Below is a small trained network, with its code and all its weights. Each question gives an input and a class and asks what happens when units are switched off, that is, made to give their printed mean instead of their output.

import numpy as np


def w(rows, s, z=0):
    codes = np.array(rows[::2]) - 128.0
    scale = np.full(codes.shape[1], s)
    scale[-1] = z or s
    return codes * scale


def f(y):
    return np.maximum(y, 0)


def log_softmax(a):
    a = a - a.max(-1, keepdims=True)
    return a - np.log(np.exp(a).sum(-1, keepdims=True))


def net(x, mask):
    res = np.array(x, float).reshape(1, 8) / 4 @ E
    y = f(res @ A[0][:, :-1].T + A[0][:, -1])
    res = res + np.where(mask, y, B[0][:, -1]) @ B[0][:, :-1]
    return log_softmax(res[-1] @ U[:, :-1].T + U[:, -1])


A, B = {}, {}
E = w([
[126,132,127,127,127,130],'x0',
[33,124,119,47,154,37],'x1',
[126,132,126,130,128,130],'x2',
[134,129,124,123,129,128],'x3',
[151,254,163,86,81,119],'x4',
[166,58,198,51,74,169],'x5',
[214,113,140,122,173,60],'x6',
[123,158,132,66,237,209],'x7',
],0.0086)
A[0] = w([
[29,122,137,68,137,81,1],'n0',
[108,127,141,251,6,70,132],'n1',
[112,225,130,82,116,188,135],'n2',
[231,140,151,117,204,47,111],'n3',
[185,115,147,168,149,152,119],'n4',
[113,1,206,100,125,169,139],'n5',
[120,232,141,141,130,101,107],'n6',
[126,205,91,192,142,122,93],'n7',
[87,70,116,161,229,210,128],'n8',
[224,148,123,205,149,218,46],'n9',
[47,99,79,112,116,97,121],'n10',
[110,159,126,182,127,103,116],'n11',
[47,98,197,48,238,28,90],'n12',
[88,156,120,201,104,93,152],'n13',
[92,124,141,83,146,74,28],'n14',
[168,150,158,190,114,214,33],'n15',
[155,154,148,119,194,175,80],'n16',
[124,115,103,63,223,177,70],'n17',
[101,133,16,189,198,94,70],'n18',
[91,74,34,215,202,117,132],'n19',
[158,203,176,91,185,160,91],'n20',
[183,109,139,198,142,201,18],'n21',
],0.0093,0.0072)
B[0] = w([
[99,178,73,183,73,134,173],'n0',
[138,69,94,131,241,74,252],'n1',
[78,88,168,122,223,100,213],'n2',
[27,156,190,196,255,225,210],'n3',
[100,181,118,121,85,122,185],'n4',
[168,143,169,103,75,178,233],'n5',
[143,97,209,99,86,157,181],'n6',
[172,131,166,91,72,138,184],'n7',
[83,78,146,90,209,63,239],'n8',
[105,159,48,181,51,117,216],'n9',
[95,160,99,145,161,142,200],'n10',
[163,126,137,83,106,152,165],'n11',
[140,180,84,178,46,123,233],'n12',
[142,91,156,109,143,163,198],'n13',
[129,163,58,184,56,119,149],'n14',
[91,162,49,136,90,133,182],'n15',
[182,69,101,102,128,46,177],'n16',
[189,102,117,168,131,76,200],'n17',
[219,150,141,89,46,154,217],'n18',
[119,114,227,79,81,162,254],'n19',
[129,94,126,88,107,34,194],'n20',
[105,149,94,192,63,115,178],'n21',
],0.0079,0.0089)
U = w([
[128,177,1,191,66,135,56],'0',
[135,100,128,121,129,149,255],'1',
[127,86,180,113,111,129,182],'2',
[170,38,79,111,159,13,45],'3',
[217,132,199,69,52,194,35],'4',
[54,126,125,173,198,233,168],'5',
],0.0093,0.0086)

Each question gives the input, the list of numbers given to net, and the class t.
The units are the neurons (one row each of A and B). Each row of codes is followed by its name. A weight is (code - 128) times the scale printed after its matrix; where a second scale follows, it is the last column's (A, B and U).
mask holds one flag per neuron, in row order. A switched-off neuron (its flag False) gives its mean, the last column of its row in B, instead of its output. The means were averaged over made-up inputs and are rounded, as every weight is.
A unit's drop is (log p(t) with every unit on - log p(t) with that unit switched off) / (log p(t) with every unit on - log p(t) with every unit switched off).
The circuit of an input: a set's keep is (log p(t) with only the set's units on - log p(t) with every unit switched off) / (log p(t) with every unit on - log p(t) with every unit switched off). Starting from the 12 units with the biggest drops (on a tie, the unit counted first), units are removed one at a time, each time the one whose removal leaves the highest keep (on an exact tie, the one counted first), for as long as the keep stays at least 0.8.
units of the circuit, in order: the units of the circuit, biggest drop first
unit that matters most: the unit with the biggest drop
top k neurons: the k neurons with the biggest drops, biggest first
input [0,7,-2,-2,6,2,-4,8], class 3: unit that matters most	n2
input [3,8,-5,-5,7,5,7,-6], class 0: units of the circuit, in order	n12; n14
input [-5,8,6,8,-7,3,2,-1], class 0: units of the circuit, in order	n12; n0
input [2,-2,0,7,-8,-6,0,8], class 2: top 4 neurons	n19; n1; n18; n8
input [5,-2,-5,3,-5,6,-5,1], class 4: top 4 neurons	n5; n1; n3; n2
input [-3,-1,0,2,4,-8,-6,-2], class 4: units of the circuit, in order	n7; n6
input [-3,4,8,-6,-8,-4,3,2], class 2: top 3 neurons	n19; n8; n18
input [6,-1,0,-2,-2,-5,-6,6], class 1: top 4 neurons	n1; n3; n18; n19
input [-3,-7,-3,1,-6,1,-7,-8], class 3: top 2 neurons	n1; n3
input [-4,-8,6,6,-4,6,5,3], class 0: units of the circuit, in order	n9; n21
input [-1,4,7,8,3,7,1,-8], class 3: top 3 neurons	n1; n19; n3
input [0,-7,2,6,5,-8,-2,-5], class 4: top 3 neurons	n7; n6; n13
input [4,5,-5,2,5,-6,6,-5], class 4: units of the circuit, in order	n6; n8
input [-7,2,1,-3,7,-8,-1,4], class 4: top 2 neurons	n6; n7
input [-7,-7,1,-4,5,-6,2,5], class 0: units of the circuit, in order	n9
input [-6,0,7,-1,-7,-8,7,-1], class 4: units of the circuit, in order	n18; n19
input [3,3,-5,6,1,-7,8,1], class 5: top 3 neurons	n3; n5; n16
input [6,-4,-1,-8,4,4,5,-2], class 1: units of the circuit, in order	n19; n18
input [1,7,4,2,6,7,-5,0], class 0: units of the circuit, in order	n0; n19
input [2,0,2,-5,8,-6,-6,5], class 2: unit that matters most	n2
input [6,-6,-5,-5,-5,-2,8,0], class 5: top 2 neurons	n3; n12
input [0,-5,-7,-6,0,3,-5,4], class 0: units of the circuit, in order	n9; n15
input [1,4,2,0,8,-5,-8,-2], class 2: top 2 neurons	n6; n3
input [-7,6,-7,-2,-3,-6,8,5], class 5: top 3 neurons	n3; n19; n9
